Below is a small trained network, with its code and all its weights. Each question gives an input and a target symbol and asks what happens when units are switched off, that is, made to give their printed mean instead of their output.

import numpy as np


def w(rows, s, z=0):
    codes = np.array(rows[::2]) - 128.0
    scale = np.full(codes.shape[1], s)
    scale[-1] = z or s
    return codes * scale


def f(y):
    return y / 2 * (1 + np.tanh(0.7978845608 * (y + 0.044715 * y**3)))


def softmax(a):
    e = np.exp(a - a.max(-1, keepdims=True))
    return e / e.sum(-1, keepdims=True)


def log_softmax(a):
    a = a - a.max(-1, keepdims=True)
    return a - np.log(np.exp(a).sum(-1, keepdims=True))


def net(x, mask):
    ids = ['ΘΠΣΦΨαγδεζηλμξτω'.index(c) for c in x.split()]
    T = len(ids)
    res = E[ids] + P[:T]
    u = 0
    for l in range(2):
        q, k, v = (res @ M[l].T for M in (Q, K, V))
        z = softmax(np.where(np.tri(T) > 0, q @ k.T / 4**0.5, -1e9)) @ v
        res = res + np.where(mask[u], z, O[l][:, -1]) @ O[l][:, :-1]
        u += 1
        y = f(res @ A[l][:, :-1].T + A[l][:, -1])
        res = res + np.where(mask[u : u + 4], y, B[l][:, -1]) @ B[l][:, :-1]
        u += 4
    return log_softmax(res[-1] @ U[:, :-1].T + U[:, -1])


Q, K, V, O, A, B = {}, {}, {}, {}, {}, {}
E = w([
[83,64,68,172,117,159,118,106,41,164,79,157],'Θ',
[129,63,83,115,71,88,113,81,41,119,82,152],'Π',
[151,123,126,73,165,104,183,122,196,176,207,151],'Σ',
[183,96,158,126,113,93,100,109,199,183,78,164],'Φ',
[73,209,189,136,74,73,99,143,113,98,122,68],'Ψ',
[162,171,82,163,102,35,143,177,186,139,126,46],'α',
[129,113,156,210,50,98,168,166,164,104,180,232],'γ',
[100,123,114,167,210,201,130,160,74,148,78,181],'δ',
[249,195,78,183,84,159,119,198,150,90,174,190],'ε',
[123,110,132,120,233,165,160,132,71,118,112,158],'ζ',
[91,230,47,105,125,145,145,133,145,171,141,80],'η',
[119,107,116,113,146,149,150,108,81,113,92,180],'λ',
[154,112,130,141,131,191,80,124,49,138,72,137],'μ',
[180,88,139,86,125,121,117,97,60,91,107,121],'ξ',
[140,76,185,207,137,108,176,85,136,112,92,101],'τ',
[122,63,119,154,163,153,82,108,39,161,125,101],'ω',
],0.02)
P = w([
[54,1,71,84,137,234,16,153,203,80,158,135],'0',
[112,96,94,129,140,145,111,127,140,76,137,107],'1',
[113,91,105,99,137,117,133,144,120,123,140,127],'2',
[118,107,111,82,130,107,157,146,107,135,129,133],'3',
[120,114,106,71,125,124,158,147,94,145,108,134],'4',
[113,108,113,65,131,127,169,147,83,171,99,133],'5',
[114,115,92,67,144,137,189,137,82,172,88,134],'6',
[108,117,93,67,164,138,205,122,46,183,63,143],'7',
[106,120,74,65,167,136,240,122,47,190,54,132],'8',
[112,123,70,63,169,150,247,102,36,203,50,141],'9',
],0.007)
Q[0] = w([
[115,122,85,116,139,156,178,152,47,156,112,150],'0.h1',
[101,116,152,91,127,127,137,140,66,109,122,176],'0.h1',
[140,123,138,196,130,80,140,142,248,129,139,56],'0.h1',
[100,64,111,125,177,164,84,86,66,107,147,151],'0.h1',
],0.013)
K[0] = w([
[97,113,71,111,139,91,105,118,173,52,90,114],'0.h1',
[117,107,144,138,128,178,74,97,164,72,160,120],'0.h1',
[175,185,170,114,107,43,191,150,47,218,96,161],'0.h1',
[76,103,109,131,119,197,2,77,208,130,169,166],'0.h1',
],0.012)
V[0] = w([
[90,162,126,104,115,126,123,144,153,165,1,208],'0.h1',
[109,135,116,103,106,134,207,80,155,53,144,175],'0.h1',
[132,71,80,152,134,32,130,90,136,187,165,160],'0.h1',
[47,121,20,179,161,96,94,135,90,136,193,156],'0.h1',
],0.009)
O[0] = w([
[80,183,166,90,173,119,157,67,133,153,62,219,164],'0.h1',
[149,115,152,109,97,111,136,95,88,144,234,165,106],'0.h1',
[119,138,60,202,181,80,69,79,133,135,148,120,203],'0.h1',
[98,123,139,100,134,6,134,207,138,162,152,145,252],'0.h1',
],0.011,0.0031)
A[0] = w([
[88,81,255,190,118,93,97,124,182,47,156,131,44],'0.n1',
[114,165,138,89,159,129,122,77,31,125,149,138,1],'0.n2',
[55,120,158,111,122,169,88,144,14,87,120,77,97],'0.n3',
[138,194,141,120,125,128,68,104,192,119,212,104,190],'0.n4',
],0.0088,0.0038)
B[0] = w([
[55,142,254,130,138,183,51,145,93,41,147,119,176],'0.n1',
[99,127,73,242,102,142,62,153,152,166,120,168,184],'0.n2',
[153,152,129,60,136,62,238,112,180,53,117,195,254],'0.n3',
[128,109,102,80,65,144,206,226,144,194,72,127,174],'0.n4',
],0.009,0.0047)
Q[1] = w([
[118,137,10,46,136,136,139,234,58,96,179,175],'1.h1',
[115,103,193,210,105,135,140,150,75,44,168,181],'1.h1',
[77,234,132,145,125,98,158,140,40,73,69,55],'1.h1',
[144,240,150,183,29,133,136,163,220,133,231,101],'1.h1',
],0.014)
K[1] = w([
[126,137,41,33,113,157,86,234,171,100,148,178],'1.h1',
[118,83,173,183,97,129,69,151,95,33,147,207],'1.h1',
[86,231,134,97,111,86,94,189,72,50,91,44],'1.h1',
[211,247,129,204,76,90,217,159,66,134,156,167],'1.h1',
],0.014)
V[1] = w([
[96,61,43,144,87,134,170,90,83,158,70,118],'1.h1',
[189,121,125,101,1,82,56,154,142,113,134,117],'1.h1',
[187,68,136,103,159,147,125,97,83,88,132,168],'1.h1',
[148,103,161,54,123,47,170,111,151,142,139,108],'1.h1',
],0.0088)
O[1] = w([
[63,130,248,135,126,102,104,141,129,37,166,153,120],'1.h1',
[95,170,91,101,188,74,137,4,96,110,79,150,92],'1.h1',
[71,183,56,151,159,95,139,117,207,118,200,124,128],'1.h1',
[57,68,96,253,130,194,134,92,157,115,121,94,253],'1.h1',
],0.0071,0.0021)
A[1] = w([
[147,161,78,149,163,145,153,51,55,131,61,74,2],'1.n1',
[135,130,156,133,59,136,190,254,146,166,191,76,51],'1.n2',
[58,104,204,162,134,144,87,76,50,80,99,104,80],'1.n3',
[83,79,243,89,108,115,83,177,153,149,116,117,87],'1.n4',
],0.0077,0.0062)
B[1] = w([
[120,94,197,128,186,154,82,171,153,108,220,113,230],'1.n1',
[91,125,117,37,143,159,28,81,180,136,132,106,230],'1.n2',
[220,222,172,133,104,148,174,139,203,249,135,92,220],'1.n3',
[121,166,75,183,150,144,196,99,23,127,148,71,253],'1.n4',
],0.011,0.0057)
U = w([
[84,78,225,157,31,114,111,236,101,103,236,226,255],'Θ',
[203,151,20,114,86,139,180,187,157,145,134,130,122],'Π',
[150,67,145,118,108,154,188,99,63,167,76,136,35],'Σ',
[86,146,120,161,122,96,172,155,79,140,169,100,45],'Φ',
[80,149,68,169,140,124,154,57,122,72,138,93,94],'Ψ',
[88,150,190,73,62,123,240,181,199,81,80,128,132],'α',
[179,11,142,142,117,212,139,134,87,100,122,135,142],'γ',
[65,156,98,69,118,146,87,92,67,145,91,84,145],'δ',
[73,200,127,111,132,48,123,111,185,173,146,121,61],'ε',
[134,91,96,151,140,114,71,103,85,170,156,120,88],'ζ',
[145,98,118,179,145,186,46,9,139,132,2,167,206],'η',
[109,89,102,95,71,131,105,187,244,174,187,122,118],'λ',
[149,105,207,83,118,131,134,137,141,177,135,161,74],'μ',
[129,80,83,196,126,80,81,213,129,88,76,64,165],'ξ',
[184,128,106,229,46,219,120,104,128,133,211,66,184],'τ',
[94,104,192,75,153,92,146,88,81,111,131,141,97],'ω',
],0.0069,0.0055)

Each question gives the input, a string of symbols that net reads in full, and the target symbol t.
The units are the heads (4 rows each of Q, K, V and O) and the neurons (one row each of A and B). Each row of codes is followed by its name. A weight is (code - 128) times the scale printed after its matrix; where a second scale follows, it is the last column's (O, A, B and U).
mask holds one flag per unit, layer by layer, with each layer's heads first. A switched-off unit (its flag False) gives its mean, the last column of its rows in O or B, instead of its output. The means were averaged over made-up inputs and are rounded, as every weight is.
A unit's drop is (log p(t) with every unit on - log p(t) with that unit switched off) / (log p(t) with every unit on - log p(t) with every unit switched off).
The circuit of an input: a set's keep is (log p(t) with only the set's units on - log p(t) with every unit switched off) / (log p(t) with every unit on - log p(t) with every unit switched off). Starting from all 10 units, units are removed one at a time, each time the one whose removal leaves the highest keep (on an exact tie, the one counted first), for as long as the keep stays at least 0.8.
circuit, biggest first: the units of the circuit, biggest drop first
most important unit: the unit with the biggest drop
top k neurons: the k neurons with the biggest drops, biggest first
k most important neurons of layer l: the k neurons of layer l with the biggest drops, biggest first
drop when u is switched off: that unit's drop, to one decimal
input Σ Φ τ Θ δ, target τ: top 2 neurons : [1.n3; 0.n4]
input ω ζ ζ, target ξ: circuit, biggest first : [0.h1]
input τ Π η Ψ Σ Φ Π γ ε μ, target Π: 2 most important neurons of layer 0 : [0.n1; 0.n3]
input Σ ζ Σ δ ξ Ψ ζ, target τ: circuit, biggest first : [1.h1; 1.n3; 0.n4; 0.h1]
input η Π μ Π γ Π, target Σ: circuit, biggest first : [1.h1; 0.h1; 1.n4]
input ξ λ ξ ζ ζ ε Π Φ Θ, target Ψ: circuit, biggest first : [1.h1; 0.n3]
input ζ ζ λ ε Θ, target λ: circuit, biggest first : [1.h1; 1.n2]
input ξ λ γ ξ μ μ, target Ψ: circuit, biggest first : [1.h1; 0.n3; 0.h1]
input γ τ Π η λ δ δ, target ζ: circuit, biggest first : [0.h1; 1.h1; 0.n1; 1.n1]
input Θ Ψ γ δ ζ τ ξ ξ γ Π, target Φ: circuit, biggest first : [0.h1; 1.n4; 1.h1]
input ω Ψ δ μ τ, target τ: top 3 neurons : [1.n4; 0.n3; 1.n3]
input ζ η η, target δ: circuit, biggest first : [1.h1; 1.n2; 0.n3; 0.n4]
input τ ζ τ Σ η δ Ψ ξ, target Π: circuit, biggest first : [1.h1; 0.n1]
input ξ ε η Φ ε Θ, target Ψ: most important unit : 1.h1
input μ Σ ζ τ, target τ: 2 most important neurons of layer 0 : [0.n3; 0.n1]
input α Σ Π Ψ λ λ δ, target μ: circuit, biggest first : [1.h1; 1.n3; 1.n1; 0.n4]
input η Π Π Σ ω λ, target Σ: circuit, biggest first : [1.h1; 0.h1; 1.n4]
input δ Θ α δ, target δ: circuit, biggest first : [1.n2; 1.h1; 1.n4; 0.h1]
input Θ Ψ ζ ξ, target Φ: circuit, biggest first : [1.n4; 0.h1; 1.h1]
input Φ ω η ζ ξ, target η: circuit, biggest first : [0.h1]
input ε Φ Σ λ ε Π ζ τ Θ δ, target ω: top 2 neurons : [1.n1; 0.n3]
input δ Σ Σ ω ω τ δ ξ Ψ, target α: top 2 neurons : [0.n3; 1.n4]
input ξ λ Θ Θ Θ γ λ η, target δ: top 3 neurons : [1.n2; 0.n3; 1.n4]
input α ω δ λ τ ω τ γ λ, target μ: top 3 neurons : [1.n3; 1.n1; 0.n4]
input λ ξ Π Π δ Σ, target λ: top 2 neurons : [1.n2; 1.n4]
input Σ λ Φ Φ τ Φ, target τ: top 2 neurons : [1.n4; 0.n3]
input Π Ψ Π Φ Σ ζ, target ε: top neuron : [1.n3]
input α ξ μ Π λ γ Φ ζ, target μ: drop when 1.n3 is switched off : 1.1
input Π Ψ Φ λ ε Φ α Φ τ ξ, target ε: drop when 1.n1 is switched off : 0.0
input ω λ τ Ψ η γ ξ, target ξ: drop when 0.h1 is switched off : 0.6
